112  140  140  103  114  122  144
108  106  148  118  143  109  150
144  140  106  107  114  137  110
gives 112

133  114  135  107  132  125  135
122  131  115  144  117  148  128
135  135  114  131  123  106  123
gives 133

132  148  128  141  127   98
122  148  128  116  120  109
122  148  135   99  139  109
gives 132

155  132  112  150  151
118  141  129  114  123
139  119  119  112  139
gives 155

134  108  133  101  133  128  127
133  154  148  150  110  150  117
120  109  110  120  139  109  126
gives 134

131  124  127  127  128  126
127  125  135  125  107  124
132  124  135  131  125  129
gives 131
---
[105 131 135 115 153 144 120]
144

[154 125 111 120 115 135]
135

[127 102 157 107 104]
127

[103 149 111 131]
131

[149 121 110 123]
123

[[118 115 144 117 141]
 [125 132 140 118 139]
 [100 138 128 120 143]]
143
---
[[150 131 104 138 122 137]
 [148 131 106 137 123 136]]
138

[101 141 139 130 133]
130

[[128 102 137 127 115]
 [119 144 142 119 126]
 [148 125 125 130 133]]
127

[110 143 116 151 124]
151

[131 103 114 139 142]
139

[137 114 152 106 106]
106

[130 131 124 142 130 104]
142
---
138,131,132,130,133,130,131
133,132,121,119,129,119,155
133,142,128,108,137,119,131
| 128

146,115,124,130
142,103,119,117
133,138,122,113
| 122

121,136,137,129,137,119,135
126,123,139,129,116,135,128
129,135,130,137,134,106,131
| 130

154,130,121,129,127,131
129,128,129,129,132,125
131,128,128,130,134,123
| 128

131,134,131,118
137,115,109,136
103,121,104,145
| 104

107,115,121,106,144
150,122,112,155,145
142,142,147,108,101
| 147

127,125,120,131,132
134,113,124,134,154
139,131,139,123,134
| 139

124,131,140,135,126,135
136,116,121,145,121,138
137,108,103,133,127,125
| 103

127,119,116,124
118,133,135,143
136,138,156,134
| 156
---
[[154 121 146 107 119 144 139]
 [141 130 137 120  99 138 141]
 [111 137 113 143 131 120 120]] | 141

[[148 125 114 150 114 124]
 [157 102 146 125 115 152]] | 124

[[140 150 124 152]
 [122 107 142 107]
 [107 152 112 149]] | 107

[[126 153 116 102]
 [109 149 118 102]] | 102

[[135 132 129 134 135 104 137]
 [129 136 137 129 133 110 138]
 [135 130 124 128 120 129 143]] | 138

[[103 113 148 117 154 111 152]
 [141 158 134 149 153 154 150]
 [140 119 148 125 149 123 142]] | 150

[[138 124 111 132 115 130 123]
 [132 140 141 140 120 142 116]
 [115 116 118 107 148 105 150]] | 116

[[135 124 128 151 149 150]
 [123 116 120 130 130 118]] | 150

[[100 116 122 103 130 112 118]
 [135 131 143 113 136 145 130]
 [142 139 140 138 135 142 140]] | 130

[[113 141 119 126 115 100]
 [112 141 119 126 114  99]] | 100
---
[134 108 106 114 101] Answer: 106

[[104 129 129 123]
 [134 128 129 127]
 [129 131 128 129]] Answer: 131

[138 133 118 140 105 135] Answer: 140

[139 105 122 140 156 151 118] Answer: 156

[128 113 142 125 104 134 110] Answer: 104

[[146 105 113 132 122 132]
 [143 109 116 134 128 130]] Answer: 134

[122 131 155 140 125 120 125] Answer: 125
---
[144 104 137 106  99 107] 144
[118 116 135 152 134 125 121] 118
[117 141 127 142 134 106] 117
[107 136 148 135 126 123 137] 107
[133 148 150 143 134 123] 133
[138 126 130 152 116] 138
[116 125 127 149 106] 116
---
[[123 151 115 128 115]
 [123 150 110 128 115]
 [123 155 115 132 118]] ans = 115

[[138 123 135 150]
 [135 130 118 133]
 [117 117 122 136]] ans = 133

[[126 128 126 127]
 [137 116 103 137]
 [146 132 143 128]] ans = 137

[[155 120 135 117 141 138 127]
 [102 111 128 118 126 114 110]
 [126 100 132 114 111 116 119]] ans = 110

[[128 128 123 117 113 126]
 [128 128 127 138 152 129]
 [129 129 131 144 153 130]] ans = 129

[[121 143 122 111]
 [121 100 126 125]
 [114 137 124 111]] ans = 125

[[138 145 138 126 107 118]
 [116 144 133 143 111 117]
 [149 136 129 139 152 130]] ans = 117

[[150 134 136 132]
 [145 128 137 135]
 [110  98 134 109]] ans = 135

[[124 125 137 142 128 149 115]
 [131 117 111 129 128 111 136]
 [128 108 119 105 128 132 124]] ans = 136

[[146 135 118 128 120 115]
 [109 121 149 141 130 125]
 [153 103 116 115 114 135]] ans = 125
---
99,138,122,127,111,136,135
104,140,116,129,117,144,141
104,136,127,135,106,129,122
-> 129

124,156,134,138,127,121,141 -> 121

123,107,139,103,134,119,99 -> 119

153,147,116,132,119
144,120,141,145,108
133,133,124,122,133
-> 122

121,155,141,143,131 -> 143

142,121,123,121,102,130 -> 102

129,111,128,141,124,128
138,149,128,141,117,128
139,151,128,117,136,128
-> 136

138,143,147,115,130,142,128
141,148,152,153,131,145,129
120,120,121,129,130,121,131
-> 121

126,99,99,130,112,115,131 -> 115
---
[[119 126 118 128 136 124 128]
 [134 124 127 128 136 120 127]
 [130 117 116 128 101 136 127]] Answer: 124

[[124 128 138 139]
 [102 117 151 123]] Answer: 117

[[133 140 115 120 148 123 135]
 [134 119 126 139 110 128 124]
 [131 124 157 129 118 113 130]] Answer: 119

[[100 127 137 123 119 141]
 [139 147 105 133 139 139]] Answer: 147

[[142 110 112 107 110]
 [120 132 130 131 132]
 [146 108 111 107 106]] Answer: 132

[[153 104 150 101 102  99 101]
 [133 123 132 122 122 120 120]
 [132 126 130 126 126 126 128]] Answer: 123
---
[142 153 110 122]	153, 110

[[152 113 113 146 107 154]
 [109 135 153 116 143 106]]	154, 106

[136 122 124 123 133 105]	136, 105

[132 134 143 117 155]	155, 117

[[141 147 109 146]
 [108 111 153 114]]	153, 108

[144 130 150  98]	150, 98
---
[[110 127 140 105 150]
 [131 150 148 145 124]
 [104 103 104 147 126]]	140

[[127 108 136 131 143 144 113]
 [137 142 116 128 110 107 139]
 [134 145 119 136 118 116 139]]	143

[[127 120 117 145 120 127 133]
 [128 127 119 127 120 128 131]
 [127 117 117 152 119 127 136]]	120

[[137 141 151 130]
 [129 151 115 119]
 [138 150 117 121]]	141

[[139 102 129 156]
 [139 156 129 129]
 [142 143 130 117]]	102

[[122 131 106 114 122 149]
 [130 122 115 130 125 131]
 [117 140 118 111 122 122]]	114

[[138 137 131 122 110]
 [120 126 124 103 110]
 [138 130 128 125 109]]	131

[[112 120 153 117 154 115]
 [141 104 125  99 123 147]
 [136 113 121 110 121 139]]	117

[[123 130 125 127 121]
 [134 132 133 115 135]
 [151 135 139 142 114]]	125

[[109 101 146 104 128 130]
 [156 124 123 144 127 141]
 [142 133 142 130 133 104]]	104
---
Q:
array([[111, 155, 147,  99, 137, 145, 116],
       [125, 125, 137, 136, 129, 132, 118],
       [119, 131, 143, 119, 140, 118, 129]])
A: 111, 129

Q: array([126, 150, 124, 147, 124, 129, 131])
A: 126, 131

Q: array([113, 134, 123, 154, 148, 130, 142])
A: 113, 142

Q: array([141, 155, 136, 110, 112, 137])
A: 141, 137

Q: array([132, 116, 105, 114, 147])
A: 132, 147

Q: array([124, 125, 105, 142, 122])
A: 124, 122

Q: array([156, 148, 102, 133, 147])
A: 156, 147

Q:
array([[125, 134, 131, 139, 129, 133],
       [126, 101, 119, 120, 101, 124]])
A: 125, 124

Q: array([140, 127, 105, 111, 101, 132, 117])
A: 140, 117

Q:
array([[102, 133, 107, 100, 111],
       [107, 134, 111, 100, 109],
       [104, 134, 109, 100, 111]])
A: 102, 111
---
Input:
[[122 122 130 113 110 109 106]
 [131 127 128 133 130 130 122]
 [136 117 141 148 128 135 146]]
Output: 122

Input:
[[133 125 118 125 122]
 [133 128 120 149 153]
 [158 131 145 116 133]]
Output: 125

Input:
[[121 132 142 138]
 [112 112 119 121]
 [132 106 121 142]]
Output: 132

Input:
[[135 124 124 132 123 126 130]
 [125 124 115 132 121 127 104]
 [130 132 126 135 122 129 116]]
Output: 124

Input:
[[132 127 128 125 145]
 [128 134 140 129 155]
 [127 135 140 130 155]]
Output: 127

Input:
[[141 146 131 152 139 155]
 [124 143 144 154 108 136]
 [126 149 134 106 126 147]]
Output: 146

Input:
[[130 130 128 126 120 104]
 [121 146 121 114 128 131]
 [120 147 125 120 121 134]]
Output: 130

Input:
[[104 138 118 139]
 [117 125 153 119]
 [124 123 122 124]]
Output: 138

Input:
[[150 135 140 113 120 147]
 [151 147 138 101 112 127]
 [151 138 141 111 121 139]]
Output: 135
